Below is a small trained network, with its code and all its weights. Each question gives an input and a target symbol and asks what happens when units are switched off, that is, made to give their printed mean instead of their output.

import numpy as np


def w(rows, s, z=0):
    codes = np.array(rows[::2]) - 128.0
    scale = np.full(codes.shape[1], s)
    scale[-1] = z or s
    return codes * scale


def f(y):
    return y / 2 * (1 + np.tanh(0.7978845608 * (y + 0.044715 * y**3)))


def softmax(a):
    e = np.exp(a - a.max(-1, keepdims=True))
    return e / e.sum(-1, keepdims=True)


def log_softmax(a):
    a = a - a.max(-1, keepdims=True)
    return a - np.log(np.exp(a).sum(-1, keepdims=True))


def net(x, mask):
    ids = ['ΓΠΣΩαβεηθλμτ'.index(c) for c in x.split()]
    T = len(ids)
    res = E[ids] + P[:T]
    r = res
    for j in range(2):
        rows = slice(2 * j, 2 * j + 2)
        q, k, v = (r @ M[0][rows].T for M in (Q, K, V))
        z = softmax(np.where(np.tri(T) > 0, q @ k.T / 2**0.5, -1e9)) @ v
        o = O[0][rows]
        res = res + np.where(mask[j], z, o[:, -1]) @ o[:, :-1]
    y = f(res @ A[0][:, :-1].T + A[0][:, -1])
    res = res + np.where(mask[2:6], y, B[0][:, -1]) @ B[0][:, :-1]
    return log_softmax(res[-1] @ U[:, :-1].T + U[:, -1])


Q, K, V, O, A, B = {}, {}, {}, {}, {}, {}
E = w([
[190,152,105,143,101,177,63],'Γ',
[178,116,164,81,194,70,133],'Π',
[189,143,92,90,62,214,73],'Σ',
[160,109,110,145,151,118,113],'Ω',
[150,119,184,144,100,35,80],'α',
[108,93,4,132,47,143,54],'β',
[16,112,30,167,117,83,190],'ε',
[103,165,69,212,119,43,74],'η',
[196,66,71,56,136,97,52],'θ',
[146,37,202,148,153,109,216],'λ',
[75,191,120,214,45,180,141],'μ',
[137,53,89,202,137,106,55],'τ',
],0.017)
P = w([
[177,127,157,132,123,169,140],'0',
[183,133,127,106,90,142,162],'1',
[172,126,117,116,57,126,167],'2',
[169,111,129,142,24,116,140],'3',
[155,99,118,139,19,123,114],'4',
[187,105,119,143,2,152,69],'5',
[144,142,154,131,20,121,147],'6',
],0.0094)
Q[0] = w([
[33,148,150,173,252,188,85],'h0',
[161,74,69,133,98,95,169],'h0',
[110,187,160,102,162,160,175],'h1',
[2,134,140,155,151,159,162],'h1',
],0.0067)
K[0] = w([
[170,170,119,78,189,146,141],'h0',
[108,177,123,195,155,132,139],'h0',
[51,184,121,128,152,129,93],'h1',
[154,251,161,92,169,179,132],'h1',
],0.011)
V[0] = w([
[195,55,129,136,155,102,50],'h0',
[93,140,34,206,207,125,181],'h0',
[142,254,126,199,133,81,58],'h1',
[40,137,77,98,113,138,112],'h1',
],0.0098)
O[0] = w([
[60,36,62,17,185,153,106,246],'h0',
[22,209,193,75,122,118,94,24],'h0',
[122,137,100,164,189,161,29,32],'h1',
[150,50,65,155,5,95,68,2],'h1',
],0.011,0.004)
A[0] = w([
[164,87,178,172,197,2,119,198],'n0',
[145,136,81,108,67,156,169,105],'n1',
[89,161,25,157,109,147,135,3],'n2',
[73,160,175,68,95,121,85,184],'n3',
],0.0088,0.0013)
B[0] = w([
[2,168,94,251,169,121,133,218],'n0',
[125,111,161,214,117,76,133,254],'n1',
[127,142,191,174,145,81,85,187],'n2',
[164,73,15,78,95,144,126,171],'n3',
],0.0091,0.0066)
U = w([
[167,165,160,132,197,188,114,114],'Γ',
[157,153,175,118,205,116,141,94],'Π',
[193,133,77,172,146,188,193,76],'Σ',
[156,174,131,114,165,162,166,190],'Ω',
[154,142,57,205,206,188,153,72],'α',
[149,34,223,152,142,66,86,4],'β',
[98,195,153,105,96,104,121,154],'ε',
[111,222,64,129,162,158,88,173],'η',
[217,148,80,95,171,21,160,148],'θ',
[153,114,171,119,129,89,254,205],'λ',
[191,205,220,215,166,139,126,105],'μ',
[51,85,177,100,135,197,115,213],'τ',
],0.007,0.0024)

Each question gives the input, a string of symbols that net reads in full, and the target symbol t.
The units are the heads (2 rows each of Q, K, V and O) and the neurons (one row each of A and B). Each row of codes is followed by its name. A weight is (code - 128) times the scale printed after its matrix; where a second scale follows, it is the last column's (O, A, B and U).
mask holds one flag per unit, heads first, then neurons. A switched-off unit (its flag False) gives its mean, the last column of its rows in O or B, instead of its output. The means were averaged over made-up inputs and are rounded, as every weight is.
A unit's drop is (log p(t) with every unit on - log p(t) with that unit switched off) / (log p(t) with every unit on - log p(t) with every unit switched off).
The circuit of an input: a set's keep is (log p(t) with only the set's units on - log p(t) with every unit switched off) / (log p(t) with every unit on - log p(t) with every unit switched off). Starting from all 6 units, units are removed one at a time, each time the one whose removal leaves the highest keep (on an exact tie, the one counted first), for as long as the keep stays at least 0.8.
circuit, biggest first: the units of the circuit, biggest drop first
most important unit: the unit with the biggest drop
k most important neurons: the k neurons with the biggest drops, biggest first
heads that matter: for each layer, one digit per head in row order, 1 if its drop is at least 0.15 and else 0, layers parted by /
drop of u: that unit's drop, to one decimal
input θ Γ μ α α, target μ: circuit, biggest first -> [h0 n0]
input μ Γ α η, target η: 2 most important neurons -> [n1 n0]
input μ μ α ε, target μ: circuit, biggest first -> [h0]
input Σ Σ Σ α Σ μ τ, target α: heads that matter -> 11
input α α η, target η: circuit, biggest first -> [h1 n1]
input α λ η β Π μ, target μ: circuit, biggest first -> [h0 n2 n3]
input Π Ω Σ Σ η Σ, target η: heads that matter -> 11
input Σ μ Π, target μ: heads that matter -> 10
input μ α Σ, target μ: heads that matter -> 10
input Ω θ ε Π β, target ε: heads that matter -> 10
input Π Σ Σ Ω λ Ω, target λ: heads that matter -> 01
input μ β Σ μ Γ, target μ: 2 most important neurons -> [n3 n1]
input λ α η τ η η λ, target τ: heads that matter -> 11
input η Σ Π Σ η Γ, target η: circuit, biggest first -> [h1 h0]
input Π θ Ω ε Σ Σ, target ε: heads that matter -> 11
input ε β Γ β, target β: heads that matter -> 01
input Σ Π μ Γ μ τ, target μ: circuit, biggest first -> [h0]
input Γ α β Σ, target β: heads that matter -> 01
input Σ μ Σ, target μ: heads that matter -> 10
input Σ τ τ θ, target τ: heads that matter -> 10
input θ λ α β, target λ: circuit, biggest first -> [h1]
input Σ α λ μ θ, target μ: drop of h0 -> 1.2
input Σ Σ ε, target ε: drop of h0 -> 0.9
input ε Σ α ε λ λ θ, target λ: drop of h1 -> 1.3
input ε μ Γ, target μ: drop of n1 -> 0.1
input Σ Σ μ α Π, target μ: 2 most important neurons -> [n3 n0]
input α Π α β, target β: most important unit -> n2
